In the rows, 128 means zero.
Each row is followed by its class number. Each block has new classes, again numbered from 0 up, in any order.
[115  91 111 114 159 100 150  95 132 111 135 105  80  90 164 119 142 108
 138 162 133 104 164 109 106 140 131 117 145 128 147 153 159 103 147]
8
[ 62 172 151 131  76 127  93 128 163 158  63  88 139 141 196  56  72 119
 124 134 177 103  85 141 109 147 127 143 106 184 140 106 131 140 139]
10
[102 170  87 117 128 149  96  82 204  95 190 113  38 154 107 118  39 162
 141 163 142  30 133 110 181 129  86 154 101 126  85 114 123 155 170]
6
[146  70 106 114 136 115 141 114 109 118 114 121  99  76 143 123 171 101
 137 128 145 140 137 135  80 126 138 109 165 142 143 129 134 104 120]
6
[161  82  96 157 142 136 169 110 126  89 186 141 134 139  54 160 166 109
 120 132 112 125 121 122 133 118 138 116 129 116 125 131 107 104 102]
12
[118 128 126 136 125 200 129 160 138 116 116 128 134  76 143  88 154 113
 113 132 111 118  80 115  31 186 121 130  96 169 157 120 155 112 127]
8
[129 153 156 105 158 104 133 113 131 162 124 151 158 138 113 137 136 125
 119 115 115 128 109 144 161  98 122 135 128 136 142 127 120 130 116]
11
[138 108 100 139 166 160 170 114 147  83 198 146  89 118  79 136 139 131
 121 156 107  84 132 109 118 156  91 127 106 110 115 128 138 102 127]
8
[125  88 136 112 145  88 149 124 107 162  95 113 149  88 138 121 174  99
 134 121 148 149 129 129 105 127 136 131 175 162 166 143 118 107 106]
11
[158  99 101 137 138 156 152 122 157  96 177 151 108 123  55 142 152 122
 131 133 123 102 117 123 103 150 121 108 126 120 113 114 119 124 122]
6
[ 69 179 143 142  84 127  76 116 176 157  80  95 127 131 204  85  85 123
 129 123 173  99  85 156 112 112 111 173 127 171 144 132 141 145 144]
4
[170 125 128  93 217 115 188 123  85 134 198 154  84  85  88 137 153 133
 145 144  83 120 172 113 141 108  93 114 150  96 126 134 163 118 116]
11
[132 104 103 141 138 157 152 123 153 107 173 145 121 135  83 142 123 129
 136 129 137 115 122 131 128 142 119 120 117 121 114 120 124 116 118]
1
[156  95  96 104 166 154 164 127  77  90 190 115  70  73 114 150 169 116
 131 143 104 106 149  93  55 152  86  95 164 114 139 134 164 113 151]
9
[ 95 131 137 135  90  53 112  84 170 154 108 106 147 185 120 151  99 137
 133 142 193 127 150 161 214  73 133 151 150 120 103 130  88 136 112]
5
[126 153 129 149  97 156 115 119 158 127 123 123 157 157  82 119  97 136
 104 133 133 119  96 144 132 140 125 140 100 143 115 113  92 141 114]
5
[135  92  99 130 153  87 167 105 149 135 206 112  80 123  91 179 130 130
 148 143 138  88 185 125 178  94 109 125 151  98 112 140 124 104 125]
7
[136  86 125 119 126 130 130 123 129 116 100 128  98  75 161  96 144 100
 127 120 153 142 117 131  60 146 150 122 146 157 149 121 145 101 116]
6
[170  77 117 134 150 182 187 170  74 122 130 154 145  55 110 118 219  86
 117 100  85 162 103 118  19 164 137 125 135 139 178 128 141  99 114]
0
[143  90 105 109 167 154 180 148  88  99 142 129  84  61 129  85 167 107
 148 142 106  92 136  93  52 186 109  88 129 136 144 118 166 112 140]
10
[131 102 125 119 128 126 128 121 154 125 117 124  90  79 157 100 130 115
 137 130 142 123 128 119  99 134 130 115 140 150 143 129 142 111 126]
6
[161 103  82 145 186 213 191 139 128  51 218 154  79  92  55 127 150 132
 101 159  57  62 118  76  55 211  86 107  93 108 132 130 141 112 140]
8
[ 76 140 150 131  57  87  65 114 189 163  38 102 149 142 199  90  97 113
 121 101 209 145  89 180 140  93 159 154 138 175 136 110 110 141 129]
6
[102  87 110 107 137  86 137  99 115 132 125 106 101 113 170 130 128 119
 149 137 177 134 159 146 134  92 128 122 171 125 135 142 140 105 124]
1
[106 113 128 122 123 145 129 128 127 136 108 106 119  88 162  98 121 103
 135 123 145 113 122 139  83 136 135 127 128 161 154 134 131 107 131]
7
[167  83 115 150 141 141 179 134 131 132 145 150 186 124  28 147 201 101
 118 108 102 147  99 142 105 146 139 120 146 145 136 124  95 117  94]
11
[ 95 173 183 114 104  79  95 113 144 203 102 144 162 158 172 129 108 128
 118 103 137 150 108 162 178  47 155 154 119 125 138 124 132 130 109]
0
[151  85 119 141 115 117 168 137 131 145 165 143 157 144  66 169 160 116
 108 118 122 141 118 138 115 116 131 126 166 124 117 125 103 122  96]
9
[202  80  87 139 179 210 193 177  97  93 213 162 115  67  28 145 183 114
 122 127  71  99 118 101  38 195 108  98 110 128 144 117 132  98 112]
7
[141  80 113 125 149 116 152 126  87 113 127 122  99  85 140 147 171 105
 131 128 140 145 151 134  81 125 128 108 144 149 157 142 144  98 121]
3
[101 135 132 137  87  60 103  84 210 152 130 122 119 186 127 141  79 139
 128 131 185 109 124 156 206  74 145 142 152 128  97 122 104 141 115]
6
[ 95  96 131 120 120  75 129 110 132 146 104  98 108 105 182 124 134 112
 133 145 170 137 155 136 124 110 146 137 156 137 139 141 149 107 124]
8
[149  47 124 128 140  76 160 110  95 129 108 116 127  86 155 152 204  87
 130 122 133 167 151 124 103 101 171 111 169 136 158 144 138  86 108]
12
[119 167 145 108 139 141 116 128 129 152 162 144 125 142 115 150 111 131
 122 119  97 131 109 120 140  96 105 126 125 114 124 118 137 145 121]
9
[124  88 119 118 141  66 157 103  95 141 128 128 124 104 152 124 161  98
 145 132 152 141 169 137 108 106 135 116 167 123 145 146 131 110 136]
2
[110 121 131 140 106 143 120 122 136 128  99 104 141 104 160 103 140 100
 126 131 136 137 103 133 100 119 142 136 123 165 153 131 132 115 128]
12
[ 91 174 147 120 115 159  98 137 158 157 124 149 153 146 141 114  83 142
 125 111 137 130  89 157 143  96 124 141  92 135 126 113 135 137 114]
1
[115  73 127 115 108  35 120 107  99 169  84 112 142 120 166 160 169  97
 137 119 183 157 140 160 130  67 146 150 203 142 149 146 123 105 100]
4
[118 162 110 147 114 126 114  99 177 117 174 122 106 169 103 150  84 139
 128 131 151  81 108 144 169 107  98 157 120 122 110 130 127 138 142]
4
[107 162 109 122 122 228 117 136 133 103 155 100  88  91 128  81  93 125
 123 142  98  73  86  99  40 192  82 129 113 165 126 115 151 149 169]
9
[ 69 152 135 127  85  78  67  93 147 159  71  87 121 149 211 118  81 117
 136 128 203 112 106 157 145  90 128 167 154 166 139 136 124 140 137]
4
[122  85 125 115 111  95 121 111 143 128  91 122 115 103 160 117 162 109
 133 114 164 137 128 148 104 106 151 117 153 146 139 125 127 115 124]
6
[165 104 115 152 136 146 166 145 117 126 155 181 192 127  47 126 184  93
 118 113  97 146  94 132  66 152 139 111 123 135 150 124 108 118 106]
2
[121 166 157 118 122 115 125 118 132 167 133 151 139 138 147 137 105 126
 120 125 111 130 125 145 162  74 131 150 112 115 136 131 135 129 128]
0
[124 148 151 121 137 128 132 120 126 143 133 148 147 141 128 133 137 121
 126 127 105 147 113 139 155  72 134 137 117 120 134 126 136 124 109]
12
[111 155 129 149 110 132 132 115 190 144 134 129 166 163  78 119 108 124
 120 125 137 106  85 147 154 127 118 154 129 162 120 121 100 142 115]
11
[129  80 128 108 136  72 175 123 101 139 111 107 105 105 168 113 174 113
 154 134 160 139 156 129 113 122 134  98 171 132 139 132 155 104 121]
10
[ 45 212 151 139  68 120  50 105 184 147  86 102 137 154 206  63  36 130
 132 120 183  98  91 146 146 114 122 145  88 169 127 118 122 164 166]
2
[150  85 119 134 133  79 169 122 150 150 170 133 141 141  82 175 156 119
 122 117 144 119 148 154 157  93 137 126 154 115 135 137 108  97 108]
7
[145 105 110 136 105 112 121 120 179 122 145 149 136 148  82 144 139 124
 112 123 142 115 103 141 123 111 145 128 132 144 122 113 106 124 104]
6
[157 101  99 113 175 140 149 112  86 100 179 122  60  72 116 131 153 119
 151 169 112  87 160  98  76 144  76 129 153 120 144 146 168  98 142]
4
[104  98 113 145 101  63 141 105 148 142 133 122 126 179 104 180 118 127
 129 126 184 135 148 166 189  72 133 151 159 136 106 131  95 130 106]
3
[ 80 110 142 102  86  52 102 102 125 171  88  83 125 138 195 128 113 108
 124 128 193 151 133 149 130  74 130 144 199 159 133 130 127 124 120]
9
[ 83 199 159 121 100 110  78 120 152 152  95 141 140 187 162 126  65 144
 108 115 154 141  98 176 175  58 119 165  99 153 129 115 127 150 118]
3
[143 136 124 118 159 118 147 123  96 125 160 152 101 133 112 156 131 139
 120 131 109 131 144 148 139  86 109 128 129 114 129 131 146 121 115]
3
[140 196 130 112 158 205 125 121 130 113 164 140  93 105 118 110  79 156
 122 153  84  85 113 114 117 149  80 138  73 126 125 125 147 130 141]
5
[128 118 120 147 101  92 137 109 141 156 147 155 172 154  87 134 127 113
 138 126 148 130 121 148 145 106 146 139 150 131 122 137 107 117 108]
2
[ 98 165 144 117 123 134 100 128 163 151 118 148 140 148 150 121  78 141
 125 114 138 128 110 149 166  99 126 144  99 126 130 118 133 138 129]
1
[118 145 124 125 152 149 136 118 138 123 136 105 120  99 125  94 124 119
 128 139 121  98 110 114 104 151  99 123 129 161 154 138 127 130 138]
11
[ 97 153 130 145 120 228 111 162 146 107  91 135 157  97 151  72 141 107
 106 133 110 112  54 117   4 201 131 147  70 184 170 120 142 130 129]
8
[147  94 110 138 116  97 133 104 168 114 144 143 119 150  86 150 140 122
 120 130 147 125 124 136 138 111 137 129 147 126 118 118 107 118 108]
6
[130 118 142 104 137  92 136 123  95 165 152 138 132 136 120 163 137 126
 126 122 127 151 135 133 142  78 125 122 170 107 125 131 127 126 100]
9
[145 134 149 130 143 142 140 140 109 140 135 154 154 124 114 131 153 119
 121 122  93 162 110 127 128  93 140 131 114 120 148 127 135 117  99]
12
[149  69 126 127 131  97 160 140  88 126 107 137 129 103 130 152 192 112
 126 121 141 176 150 146  92 103 132 125 162 147 164 145 136  91 101]
3
[ 97 197 146 119 130 116  94 116 150 162 144 133 109 162 148 123  65 144
 130 125 146 109 105 148 172  78  99 176 119 120 124 124 143 149 124]
4
[150  45 117 142 153  71 188 113 119 141 154 149 142 117  82 162 197 102
 124 128 132 156 149 140 134 110 156 119 174  99 130 142 125  82  77]
8
[177 104 112  97 201 122 185 102  78 123 194 146  78  79  95 175 159 135
 149 166  81 116 193 106 144 106  93 107 137  80 127 152 146  96 116]
5
[160 105 103 135 141 136 161 128 135 136 177 133 133 126  77 141 137 118
 123 121 126 108 125 153 117 124 140 130 132 131 136 132 119 105 113]
7
[ 79 156 127 111 119 129 106 112 156 134 116  93  96 121 185 102  79 119
 143 130 178  83 131 154 131 117 114 149 117 151 136 125 138 131 167]
7
[125 180 156 126 106 152  98 131 142 156  85 132 176 140 138 109 101 131
 103 122 117 150  86 147 115 120 145 146  94 153 155 129 116 137 107]
5
[114 130 121 104 159 109 126 100 138 129 161 137  80 130 142 148  91 144
 159 143 130 111 170 118 177  97 125 122 126  96 117 139 155 127 138]
1
[ 96 145 135 125 111 136 106 130 144 145 112 100 127 112 161 113 108 115
 130 121 162 103 123 155 114 122 122 141 113 150 147 123 131 122 149]
7
[ 96 149 112 118 105 190 107 136 123 104 134 102  99 105 145  94  96 120
 114 134 139  96  91 121  56 157  84 145 129 165 124 106 139 139 153]
9
[138  68 122 159 118  87 172 125 123 136 134 154 150 145  81 179 182 112
 132 110 146 167 138 164 141  85 150 123 164 126 121 136 113 105  74]
3
[136 120 103 157 118 119 153 107 142 111 172 154 144 144  74 135 130 111
 133 131 125 119 126 136 134 118 112 124 134 121 112 126 112 122 124]
2
[124 109 125 120 111 132 125 120 110 133  80 102 149 103 145 117 155 113
 125 131 146 151 121 139  86 132 139 129 141 156 157 141 113 117 118]
5
[108 112 121 127 127 112 126 103 124 122 119  95 102 114 162 109 130 113
 138 142 151 125 143 130 134 103 133 142 139 140 135 132 135 120 138]
12
[115 108 125 136 122 143 136 119 127 116 123 106 117  91 155 112 149 108
 132 132 127 121 118 120 100 125 137 120 130 148 146 137 141 109 131]
12
[ 95 204 164 118 116 134  85 124 175 171 130 127 136 156 150 116  63 143
 124 118 128  99 107 153 170  91 123 142  86 132 132 119 137 143 141]
7
[145 136 143 102 153 129 143 130  89 149 155 159 120 113 118 145 142 124
 133 122 101 141 133 119 136  95 119 138 126 105 143 127 146 113 121]
0
[127 110 121 126 115 176 141 149 104 130 120 117 137  92 129 111 151 106
 103 121 118 124  91 126  30 168 110 130 150 162 146 119 129 125 132]
9

Next block: new classes, numbered from 0 again.
[150 114 114 167 120  90 118 110 147  98 140 159 145 135 127 109 137 125
 102 162 114 114 103 155  96 126 116 155 106 144 183 111  72  96 157]
0
[146 129 128 147 137 137 138 127 134 116 125 136 122 132 124 129 127 145
 151 127 129 141 132 123 128 136 123 140 115 123 137 128 124 131 121]
9
[109 128 170 156  84 158  94 146 143  99 132 157 131 123 124 102 108 181
 162 110 114 113 168 134 149 116 141 150 142 100 111 172 116 111 132]
8
[150 139 148 134 146  99 132 148 131 170 116 131 156 128 117  99 166 138
 157  73 154  81 110 167 103 120 105 123 156  95 126 127 141 137 116]
0
[151 125 133 128 137 115 138 126 112 128 124 112 154 142 125 132 141 109
 153 145 125 119 128 126 106 119 113 112 118 138 133 108 146 132 129]
10
[113 111 141 157  91 155 127 119 119 130 129  90 140 121  87 136 146 150
 103 170 148 104 163 131 112 122 160 128 133 103 132 157 121 171 114]
12
[202 139 167 167 138  82 156  92 119  71 110 117 119 164 101 120 161 151
 167 150 119 117  88 129  31 145  87 137  74 129 162  83 148 132 149]
7
[126 135 138 138 111 117 115 130 133 142 133 132 141 114 116 115 120 152
 126 101 145  95 119 156 115 128 137 122 150  76 117 134 121 133 120]
0
[134 127 130 131 120 130 125 135 133 134 142 132 138 143 133 128 131 123
 121 138 123 120 119 130 145 131 123 141 129 141 137 116 114 131 127]
3
[142 134 119 110 154 112 117 139 137 126 148 147 116 138 137 115 125 135
 175 133 130 143 127 113 105 125 114 115 134 139 136 138 139 121 125]
10
[138 130 164 115 149 139 127 116 132 122 132 154 125 162 143 122 140 135
 163 103 145  98 136 116 161 138 117 112 135 125 107 152 139 103 124]
5
[118 127 159 138 134 150 139 132 129 137 130 124 129 142 120 129 134 142
 127 132 131 115 133 130 142 120 126 130 122 107 118 135 127 145 132]
8
[135 138 134 148 108 104 118 102 131 115 151 145 155 132 124 120 100 148
 107 117 120 112  77 147 123 141 111 152 156 129 155 109 127 133 128]
1
[129 128 139 142 131 125 119 127 131 131 152 142 135 136 134 121 131 142
 134 119 126 115 131 128 146 130 134 121 132 132 119 136 120 115 127]
4
[132 129 147 148 113 134 129 116 127 137 142 113 160 146 127 126 133 135
 117 131 134  98 112 133 160 119 126 128 135 145 123 130 124 142 119]
1
[125 119 132 124 127 131 124 132 125 137 140 112 153 131 151 141 122 137
 107 152 130 106 112 122 131 123 141 130 135 146 126 133 129 137 105]
12
[143 129 120 124 145 122 141 122 118 136 127 115 135 126 122 131 128 129
 153 141 135 129 118 130 113 117 112 129 122 120 128 126 142 153 124]
10
[100 139 109 133 117 165 138 113 128 143 107  80 193 116 115 150  88  84
  54 144 134 123 121 138 150 118 177 146 134  81 117 124  93 166 111]
9
[131 134 152 177  82 186 104 144 151 108 191 172 110 139 123 150  63 252
 183 121 127 147 143 168 228 173 170 140 128  67  62 121 156 123 127]
9
[120 125 136 138 110 114 112 151 147  97 147 142 152 140 129 117 154 140
 120 149 133 135 137 112 103 134 121 120 141 150 162 125 110 113 129]
7
[164 163 124  91 126 108 144 125 137 108 142 114  95 125 124 168 124 120
 179 139 127 143  89 116 127 132  69 118 153 174 103  99 191 142  89]
11
[133 131 150 156 126 130 125 117 131 134 146 138 138 131 121 121 128 154
 143 119 129 109 111 130 127 125 127 130 134 129 123 135 135 140 116]
4
[109 128 132 135 110 135 133 133 132 113 114 128 116 115 116 110 111 139
 128 119 116 130 128 131 162 143 127 148 152 104 129 144 126 129 135]
6
[137 125 143 158 127 150 151 112 132 128 128 131 123 144 129 115 130 149
 134 122 126 117 138 133 145 123 145 138 120 116 118 150 123 125 142]
2
[123 109 155 155 103 139 156 111 120 126 128 108 143 154 125 146 143 117
  96 145 130 125 112 143 119 135 146 106 125 127 111 101 127 153 146]
7
[126 129 137 137 110 125 122 119 121 133 145 113 154 131 131 129 118 135
 127 137 129 116 105 130 143 122 126 127 130 148 129 123 126 140 112]
1
[ 86 118 136 129 126 141 123 132 133 127 136 111 136 123 146 144 144 146
 106 124 137 142 123 120 144 131 142 112 141 120 106 150 117 150 110]
7
[145 127 135 141 124 141 145 136 124 136 124 106 139 144 119 128 125 125
 144 144 123 118 135 134 114 111 131 125 116 126 115 119 143 149 139]
10
[142 120 123 117 134 118 130 125 123 143 132 126 126 130 129 138 134 131
 124 137 145 107 135 141 117 123 138 120 123 114 130 121 128 129 129]
12
[108  99 170 204  91 155  79 125 116 104 120 135 160 141 136 145 140 209
 179 128 149  57 190 137 145  67 175 109  89  99  94 177  64 100 138]
11
[141 135 115 119 152 122 132 131 129 131 135 123 126 127 127 132 118 133
 157 134 131 134 120 122 122 117 111 124 125 121 120 130 146 137 119]
10
[142 124 130 152 137 136 141 120 135 130 128 119 140 138 126 140 133 131
 135 147 132 129 129 129 134 126 131 132 116 133 122 128 117 136 118]
9
[121 132 165 179  91 127 111 121 140 146 148 153 155 144  89 122 128 157
 129 108 157  76 143 161  70 108 168 106 159  74 153 114  98 129 154]
2
[147  86 166 203 110 118 120 111 113  85 135 159 116 160 114 105 188 158
 198 120  96 139 186 131  95 131 130  94 101 166 131 158 155  85 141]
11
[146 141 126 115 133 112 126 115 129 146 128 125 142 128 110 132 152 114
 141 135 139 122 127 149 123 121 118 131 111 111 138 106 136 135 119]
3
[119 121 142 155 123 146 142 108 109 140 124 110 136 130 128 146 150 127
 111 125 125 122 123 141 145 124 149 112 117 133 106 137 139 146 122]
4
[117 148 136 136 118 141 125 139 128 139 138 119 132 124 103 111 102 147
 152 115 135 138 130 140 105 130 161 130 145  86 121 138 128 144 124]
2
[108 117 155 156  94 146 118 111 126 126 136 134 153 132 122 134 128 161
 124 120 134  94 152 143 131 116 148 131 129  96 126 139 111 147 131]
11
[136 130 123 143 141 115 125 121 122 121 122 129 138 130 118 144 130 138
 157 111 135 113 131 137 126 105 116 119 124 113 111 128 133 118 119]
11
[134 120 140 136 126 131 115 123 132 129 136 138 144 136 131 130 131 151
 129 130 134 102 134 137 129 124 146 125 134 112 126 132 135 122 124]
12
[145 132 130 145 139 115 137 109 118 140 151 123 129 128 118 147 141 170
 154 146 149 124  92 138 144 122  99 122 107 138 131 109 154 145 108]
1
[142 138 159 133 104 125 116 139 139 119 138 108 150 153 132 134 134 121
 138 148 125  92 130 151 111 120 130 143 115 163 118 136 108 125 125]
5
[104 118 167 144  97 155 129 138 113 134 133 104 159 132 124 138 137 137
 113 150 130 108 148 134 141 120 141 128 117 119 127 134 114 153 121]
8
[141 141 160 140 135 132 132 137 145 126 130 140 135 151 115 107 118 131
 144 115 122 107 120 133 127 119 113 141 150 118 116 140 137 126 130]
8
[138 135 118 118 142 124 137 141 135 145 134 131 120 137 120 124 134 119
 131 125 130 133 117 126 128 130 110 135 133 129 139 109 133 136 125]
3
[193 142 115 173 150 143 158 140 188  81 105 136  74 156  78  98 130 152
 174 160 111 142 176  95 115 102  99 147 100 134 111 137 145  87 155]
9
[120 148 130 124 145 140 122 141 159 122 135 137 134 137 108 118 102 131
 121  98 131 111 123 127 142 130 112 151 156  99 117 144 131 124 120]
5
[ 75  81 130 170  88 192 138 108 101 130 123 121 155 125 119 113 109  95
  89 149 133 154 161 108 144 140 196 131 140 119 151 178  59 173 125]
9
[133 115 137 143 122 140 128 129 129 132 138 123 131 141 133 136 133 146
 117 142 128 109 129 132 128 126 147 128 128 133 125 133 133 136 125]
12
[139 137 151 174 111 123 135 109 125 129 131 125 171 130  94 113 129 160
 129 124 148  86 127 148 101 121 137 143 146  84 147 136 119 138 126]
2
[144 139 144 145 144 122 151 131 115 135 107 104 115 152 105 145 152 134
 152 140 144 118 105 153 130 129 136 108 105 115 123 107 143 137 141]
6
[112 124 141 151 125 136 115 144 135 130 149 131 139 139 115 120 121 170
 128  96 139  88 168 122 141 123 133 126 144  84 115 154 105 133 124]
11
[143 129 146 131 116 146 150 112 128 119 124 122 144 143 143 113 135 123
 142 164 119 129 136 118 140 123 141 136 107 148 130 131 126 116 139]
2
[118 129 140 135 125 117 123 147 133 139 138 149 122 135 127 109 111 147
 138 109 135 113 116 142 135 139 141 128 146 108 140 133 114 121 137]
6
[133 116 150 136  97 135 134 120 127 136 120 125 149 126 135 105 133 123
 121 136 128 102 126 142 125 127 137 134 122 119 133 124 107 138 137]
0
[127 124 107 125 140 127 140 126 127 111 131 143  90 121 106 124 124 133
 163 129 127 163 136 110 114 129 103 125 136 127 136 132 141 134 127]
11
[119 132 117 101 140 130 119 138 126 136 134 127 128 119 141 136 119 130
 128 131 134 138 107 122 119 132 138 127 150 131 134 132 143 140 106]
12
[137 125 140 125 117 138 139 118 123 149 120 111 149 142 130 126 146 107
 115 137 122 112 139 141 147 123 137 134 110 125 121 116 128 139 131]
3
[148 126 138 154 130 138 143 121 131 119 122 126 140 144 144 140 126 131
 138 136 120 132 112 130 130 129 134 133 122 153 121 127 128 129 118]
9
[138 127 126 135 132 130 136 127 132 140 144 131 136 147 122 133 133 123
 131 146 129 131  98 134 153 136 112 141 147 144 130 111 130 141 124]
3
[127 131 125 127 136 122 130 131 123 117 134 119 122 126 124 138 130 147
 156 137 136 129 134 109 120 119 110 121 127 134 123 139 134 134 108]
11
[131 123 134 155 139 135 136 116 130 129 143 140 115 128 137 136 123 157
 129 120 123 118 111 123 149 122 122 127 120 134 113 132 132 126 125]
4
[131 115 134 144 115 142 122 125 133 125 134 133 143 137 123 122 121 140
 116 137 124 112 143 138 133 126 155 133 131 113 124 134 133 124 133]
12
[154 125 102 149 109 118 143 137 121  91 129 129 142 117 163 145  80 122
 107 160  79 145  90 120  74 101 115 153  70 187 170  84 145 115 129]
10
[131 118 136 130 127 137 130 136 130 139 129 112 151 141 146 133 136 132
 103 146 123 104 129 136 129 121 148 136 122 139 126 128 128 134 127]
12
[134 122 130 142 142 138 138 119 125 121 134 124 136 137 140 133 118 139
 141 135 116 128 110 119 136 123 117 136 123 135 124 135 139 145 124]
10
[108 132 140 115 143 155 147 136 111 180 137  96 175 142 134 138 142 131
 117 116 163  96 131 141 171 121 146 126 127  99 109 141 123 182 101]
11
[134 135 134 124 145 126 153 119 134 154 122 125 120 138 129 126 158 136
 125 124 145 117 149 143 116 116 143 112 115 103 127 126 130 121 148]
2
[124 128 138 128 127 136 124 136 142 116 139 141 136 132 136 126 109 141
 124 112 126 103 131 122 149 129 109 146 133 127 121 143 124 111 118]
5
[126 139 124 109 139 124 137 152 148 121 133 115 130 131 121 121 133 132
 136 150 148 140 111  98 116 123 102 127 150 135 130 125 123 145 115]
7
[117 131 138 118 128 138 131 130 128 130 127 120 156 130 142 142 114 115
 115 123 130 106 110 130 142 121 119 139 130 139 119 129 127 127 112]
5
[148 121 126 125 112 118 148 115 131 155 120 100 161 121 109 109 127  95
 125 176 118 119 133 139 107 102 121 148 108 130 123 107 131 140 125]
3
[170 127 135 137 140 107 140 123 121 148 112 109 136 137 109 138 164 116
 156 129 135 106 130 167  91 107 128 116 108 129 115 111 165 131 124]
12
[122 111 138 144 108 149 147 117 109 110 138 117 134 148 150 142 116 118
 118 144 122 117 118  98 157 130 127 123 146 177 114 155 119 142 108]
11
[147 138 134 135 150 123 147 112 138 135 132 136 117 142 125 121 146 143
 157 139 136 133 126 136 117 119 132 122 115 124 128 129 139 115 136]
2
[154 152 131  93 137 109 133 104 124 149 110 105 159 125 124 125 179  79
 134 103 132 121 136 155 139 113 110 123  89 135 145 104 155 136 112]
1
[130 125 143 148 130 144 152 115 121 136 127 116 136 143 135 123 140 130
 126 136 127 124 135 127 128 122 151 122 111 130 126 138 127 128 132]
2
[137 126 143 126 120 149 151 140 159 115 136 108 124 157 129 111 137 115
 123 175 112 152 135 104 122 123 131 131  99 159 118 113 130 140 141]
7
